Here is a tiny trained network, its code and every weight. The questions are about switching its units off for an input and a class, where a switched-off unit gives its printed mean instead of its output.

import numpy as np


def w(rows, s, z=0):
    codes = np.array(rows[::2]) - 128.0
    scale = np.full(codes.shape[1], s)
    scale[-1] = z or s
    return codes * scale


def norm(h):
    return h / np.sqrt((h * h).mean(-1, keepdims=True) + 1e-5)


def f(y):
    return np.maximum(y, 0)


def log_softmax(a):
    a = a - a.max(-1, keepdims=True)
    return a - np.log(np.exp(a).sum(-1, keepdims=True))


def net(x, mask):
    res = np.array(x, float).reshape(1, 6) / 4 @ E
    u = 0
    for l in range(4):
        y = f(norm(res) @ A[l][:, :-1].T + A[l][:, -1])
        res = res + np.where(mask[u : u + 5], y, B[l][:, -1]) @ B[l][:, :-1]
        u += 5
    return log_softmax(norm(res)[-1] @ U[:, :-1].T + U[:, -1])


A, B = {}, {}
E = w([
[126,131,133],'x0',
[129,126,135],'x1',
[77,3,155],'x2',
[105,124,179],'x3',
[125,125,130],'x4',
[208,72,170],'x5',
],0.0046)
A[0] = w([
[205,105,71,138],'0.n0',
[147,133,167,127],'0.n1',
[151,106,127,3],'0.n2',
[96,161,255,209],'0.n3',
[47,153,40,53],'0.n4',
],0.0083,0.0042)
B[0] = w([
[91,178,92,199],'0.n0',
[19,65,103,155],'0.n1',
[154,116,89,128],'0.n2',
[182,174,3,253],'0.n3',
[17,160,179,202],'0.n4',
],0.0052,0.004)
A[1] = w([
[140,144,121,185],'1.n0',
[161,105,191,108],'1.n1',
[254,105,183,79],'1.n2',
[187,33,100,243],'1.n3',
[103,105,168,2],'1.n4',
],0.0083,0.00088)
B[1] = w([
[97,92,114,166],'1.n0',
[106,191,116,148],'1.n1',
[1,185,198,190],'1.n2',
[114,164,103,255],'1.n3',
[210,74,89,146],'1.n4',
],0.0083,0.0038)
A[2] = w([
[106,134,227,107],'2.n0',
[140,2,130,252],'2.n1',
[68,154,62,160],'2.n2',
[144,147,23,138],'2.n3',
[115,86,220,150],'2.n4',
],0.0095,0.0039)
B[2] = w([
[79,92,94,138],'2.n0',
[189,186,2,175],'2.n1',
[162,45,159,254],'2.n2',
[157,56,124,205],'2.n3',
[70,172,120,139],'2.n4',
],0.0088,0.0085)
A[3] = w([
[131,255,172,72],'3.n0',
[56,138,125,136],'3.n1',
[215,122,180,2],'3.n2',
[95,97,101,85],'3.n3',
[149,126,115,134],'3.n4',
],0.0091,0.0029)
B[3] = w([
[105,124,5,160],'3.n0',
[2,144,174,246],'3.n1',
[47,71,34,173],'3.n2',
[142,145,129,251],'3.n3',
[184,182,108,204],'3.n4',
],0.0045,0.0022)
U = w([
[165,224,21,183],'0',
[126,79,162,187],'1',
[2,199,165,157],'2',
[173,122,127,105],'3',
[148,55,223,146],'4',
[162,69,177,4],'5',
],0.0069,0.0031)

Each question gives the input, the list of numbers given to net, and the class t.
The units are the neurons (one row each of A and B). Each row of codes is followed by its name. A weight is (code - 128) times the scale printed after its matrix; where a second scale follows, it is the last column's (A, B and U).
mask holds one flag per neuron, layer by layer. A switched-off neuron (its flag False) gives its mean, the last column of its row in B, instead of its output. The means were averaged over made-up inputs and are rounded, as every weight is.
A unit's drop is (log p(t) with every unit on - log p(t) with that unit switched off) / (log p(t) with every unit on - log p(t) with every unit switched off).
The circuit of an input: a set's keep is (log p(t) with only the set's units on - log p(t) with every unit switched off) / (log p(t) with every unit on - log p(t) with every unit switched off). Starting from the 12 units with the biggest drops (on a tie, the unit counted first), units are removed one at a time, each time the one whose removal leaves the highest keep (on an exact tie, the one counted first), for as long as the keep stays at least 0.8.
circuit, biggest first: the units of the circuit, biggest drop first
k most important neurons: the k neurons with the biggest drops, biggest first
top k neurons in layer l: the k neurons of layer l with the biggest drops, biggest first
drop of u: that unit's drop, to one decimal
input [-3,-1,5,2,-4,1], class 0: circuit, biggest first : [2.n1]
input [-3,4,-2,-2,-2,-1], class 4: 2 most important neurons : [2.n1 0.n3]
input [8,0,-4,0,1,-1], class 5: top 2 neurons in layer 2 : [2.n1 2.n3]
input [-5,-1,4,-4,-2,7], class 2: 3 most important neurons : [1.n2 0.n3 2.n3]
input [0,-8,3,-5,2,8], class 2: 2 most important neurons : [1.n2 0.n3]
input [-8,3,-6,2,6,0], class 5: circuit, biggest first : [2.n1 1.n3]
input [-6,-6,6,-5,2,-1], class 0: circuit, biggest first : [2.n1 1.n2]
input [3,-1,7,1,-6,8], class 2: 3 most important neurons : [1.n2 2.n4 1.n1]
input [6,7,-6,2,-5,-3], class 4: 2 most important neurons : [1.n2 2.n3]
input [5,-6,-5,-5,3,3], class 4: circuit, biggest first : [2.n1 0.n3]
input [-3,3,-3,-8,-8,-6], class 1: 4 most important neurons : [2.n1 1.n2 2.n2 0.n3]
input [-6,-2,8,-7,-6,7], class 0: 2 most important neurons : [2.n1 0.n3]
input [2,5,8,-2,-7,8], class 0: 2 most important neurons : [2.n1 1.n4]
input [-5,-4,6,6,0,6], class 0: 2 most important neurons : [2.n1 0.n1]
input [2,5,-5,-1,-4,8], class 2: circuit, biggest first : [1.n2]
input [1,-1,-6,2,6,-7], class 2: 2 most important neurons : [0.n4 2.n1]
input [-6,7,5,3,4,7], class 2: top 3 neurons in layer 2 : [2.n3 2.n4 2.n2]
input [6,5,5,3,-2,6], class 2: 2 most important neurons : [1.n2 2.n3]
input [-8,6,-7,7,1,0], class 5: top 2 neurons in layer 2 : [2.n3 2.n1]
input [-1,7,7,-6,7,-5], class 0: top neuron in layer 2 : [2.n1]
input [-7,3,5,4,5,8], class 2: drop of 1.n2 : 0.9
input [6,7,-1,-2,-1,7], class 2: drop of 1.n2 : 0.9
